Each row has a hidden trait or not; one of two labels after the row says which. A new part has a new trait and new labels.
In the rows, 128 means zero.
[127 153 123 137 162 128 125 147 139  97 123   1 138 128 135 120 117 134
 117 121 147 137 114 120 105 120 148 121 122 176 164 161 107 143 140 178
 121  86 139 135 132  88 155 220 126 129 128 118 136 138 130 146 103 154
 121  80 100  71 141  91 162 115 155 151 129 145 113 110 142 120 106 138
 147 128  99 131 112 131 131 127 123 138 114  64 128 126 105  94 152 136
  91  93 140 169  97 160 142 111 149 187 170  90 120 124 133 130  80 108
 130 131 136 114 142 115 116 118 210 135 157 122 158 112 179 220 119 166
  91  78 125]	(74)
[117 119 108 150 174 138 156 187 142 136 127  61 130 122 127 126 135 133
 107 132 113 127 110 113 189 158 124 135 119 190 109 136 122 107 135  53
 157  37 170 159 135 126 120 116 121 103 128 129 129 145 122 120  97 113
 126 142  69 229 134 186 117 193 132 137 173 120 135 131 114 160 109 129
 136 115 106 140 146 133  86 145 189 135 156 118 136 151 103  62 150 115
 204 145 114 125  90 166  86  86 142 206  77 153 137 109 134 123  90 157
 120 145 119 121 110 126 125 118 108 107  92 131 234 130 198 161 112 140
  69 134 108]	(82)
[119 126 120 135 177 128 146 180 127 133 146 121 133  98 152 129 127 155
  95 111 146 124 129 208 132 106 152 109 130 159 131 188 148 156 140 191
  67 219 138 108 128 129 142 108 138 119 138 116 127 119 110 130 130 111
 142 107  98 159 138 102 134  84 112 135 190 158 139 170 138 111 119 139
 130 132 106 139 179 121  75  61 155 130 138 191 127 165 139 132 143 145
 130 143  70 117 174 185  63 131 152 151 189 142 131 128 127 117 178 121
 125 116 131 119 170 129 135 137  92 122 180 133 163 114 103 114 226 114
  85 131 118]	(74)
[123 134 133 117 130 125 136 134 128 120 145 188 131 134 118 137 130 125
 125 140 119 120 151  66 124 149 118 115 133 138 104 108 126 135 151  98
 124 154 140 133 128 132 129  96 127 131 125 102 128 132 168 128 123 129
 136 134 141 168 124 135 152  82 123 156 118 123 135 104 154 143 133 136
 117 120 130 129 109 122 133  88 127 121 140 193 130 144 142 132 122 127
 160 129 117 145 134  81 109 124 139 132 136 109 134 115 125 138 114 129
 116 129 126  93 119 121 126 123 103 124 111 120 118 127 123 134 128 124
 190 150 128]	(82)
[120 148 125 126 111 135 142 170 133 107 152  11 154 136 127 131 131 119
 150 143 146 120 132 114 113 156 133 134 123 171 154 254 138 163 133 122
 136 110 136 186 132  90 161 169 115 109 136 106 135 140 103 153  96 145
 139 101 127  80 110  96 153 127 122 171 147 181 141 161 102  94 124 122
 147 141 114 127 134 137 120 106 161 148 152  97 133 108 135 106 141 138
  91 112 166 141 191 133 171 142 129 130  98  41 112 133 138 151 117 107
 172 121 130 161 120 114 146 138 176 131 202 110 189 129 133 153 127 144
 136 134 118]	(74)
[144 145 117 113 134 124 121 151 129 113 123 207 114 123 126 135 131 137
 128 132 124 137 156  84 121 139 115 115 135 129  78 138 117 120 161 139
 136 149 132 177 120 138 139 103 131 141 130  98 128 108 174 118 144 132
 135 141 123 197 126 154 159  85 124 169 121 112 164  74 167 137 125 137
 115 119 130 128 117 122 100  82 142 122 135 255 130 136 149  95 138 128
 201 112 147 185 161 114 125  77 132 135 150 101 138 140 128 124 130 122
  94 141 129  76 123 121 109 119  70 131  63 127 146 129 160 164  90 107
 174 185 127]	(82)
[120 113 109 148 173 136 138 171 127 128 149  61 131 129 137 132 135 133
 101 143 135 120 135 102 152 169 126 131 128 174 117 160 111 109 145  76
 164  53 178 141 136 128 124  63 118 105 125 125 129 141 134 123 113 119
 140 134 104 233 136 110 157 132 141 145 126 119 131 113 163 144 115 124
 130 123  99 138 124 131  93 116 168 131 152 160 137 139 109  77 139 123
 189 142 110 172 106 124  90 101 131 173 114 134 135 108 129 128 139 145
 108 140 133  99 109 130 122 117  52 111  92 121 223 121 159 142 155 134
 144 148 114]	(82)
[130 215 120 114 154 127 148 155 154 142 148   4 163 117 103 148 136 124
 176  94  99 145 175  87  84 199 114 134 140 128 117  12 122  67 124 215
 102   1 129 133  96  37 191 181 143 129 142 103 133 147 106 133 107  89
 137 139 136 244 130 145 155  36 202 142  13 167 143 179 148 149 106 137
 102 109 149 143 101 110 128 198  90 124 126 255 125 111 113 170 116 146
 210 124 176  83 126  84 140 180 121  88  46 195 127 102 136  99  78 103
 121 109 128 124 101  57 127 134 188 134  92 128  50 136  48  91  33 118
 145 147 138]	(74)
[ 74  99 118 142 126 127  98 114 122 128 156  94 135 107 127 112 123 135
 128 143 132 103 109 162 111 102 132 132 131  82 114   1 107 118 112 143
 168 110 138  76 140 122 114  64 114 146 141 149 130 141  75 126 138 127
 123 110 148 214 153 245 135  91 140 108 134  92 108 122 166 145 143 148
 106 116 132 123 142 103 148 148 107 135 131 171 124 102 119 160 111 129
 156 170  92 134  79  72  97 124 120 126  89 168 123 118 116 129  83 156
 106 139 129  94 136 127 139 110  18 112 105 136 122 134 167 140 165 129
 232  97 138]	(74)
[ 95  93 112 116 183 121 126 240 129 120 139  48 125 100 151 131 120 120
 144 107 194 105 135 144 120 108 134  59 131 167 172 188 143 153 130 179
 111 137 123 109 121 184 130 255 144 117 147 137 120 131 124 142 107 110
 145 107 104 146 130  98 187  69  70 134 234 150 136 202  37 115 116 154
 127 126  61 145 170 140  57  53 143 116 104 254 130 177 153 102 160 147
 147 141  62 125 115 117  63 136 134 196 246 147 139 162 128  98  75  79
 125 105 142 158 193 158 139 147 162 130  71 156  94 101  99 135 200 136
  83 156 127]	(74)
[182 139 133 126 151 120 141 124 112 137 109 149 137 139 162 137 128 146
 187 119 131 117 132  55 106 159 133 146 126 126 118 163 127 139 146 166
 104 174 100 147 130 121 170 109 141 148 135 120 122 151 144 119 146 114
 132 171 162  90 137 121 102  76 121 118 105 130 118 129  71 132 148 125
 120 128 128 121 109 127 133 109 142 121 123 141 127 154 110 165 128 138
 142 107  66 120 125 165  77 114 154 117 202 155 112 128 131 138 125 147
 132 117 136 132 126 143 131 141 239 139  95 114  61 123  96  69 120 136
 141  73 141]	(74)
[161 163 134 141 136 125 135 152 109 136 143  51 128 115 119 139 132 150
 133 126 142 129 119 148 125 129 142 117 120 152 115 119 142 128 120 223
 128 123 125 121 124 125 173 198 124 144 133 108 131 121 149 125 116 103
 117  98 108 106 130 151 141 131 124 126  98 147 112 143  39 104 149 142
 130 128 134 126 167 121 120 123 156 130 137 196 126 131 143 105 120 123
 115 116  88 150 144 180  81 169 155 129 139 148 135 139 125 140 107 127
 118 134 136 141 109 144 117 143  66 122 134 116 166 137 101 116 146 111
  76 125 125]	(74)
[ 96 135 116 121 101 137 135 155 131 131 160  92 166 129 115 131 135 116
 156 140 142 112 128 127 131 125 120 149 125 112 128 210 142 143 114  90
 172 140 136 147 137 108 140 147 113 121 153 118 137 139  66 151 120 126
 136 113 142 109 112 179 123 120 119 148 135 163 141 174 100 103 142 123
 127 134 118 127 147 123 143 148 157 146 178 180 132  85 147 127 127 136
  94 146 156 114 186  98 179 148 108 104  43  89 108 123 127 152  76 131
 167 124 128 147 119 117 177 137  71 109 179 122 141 146 121 159 185 135
 137 149 122]	(74)
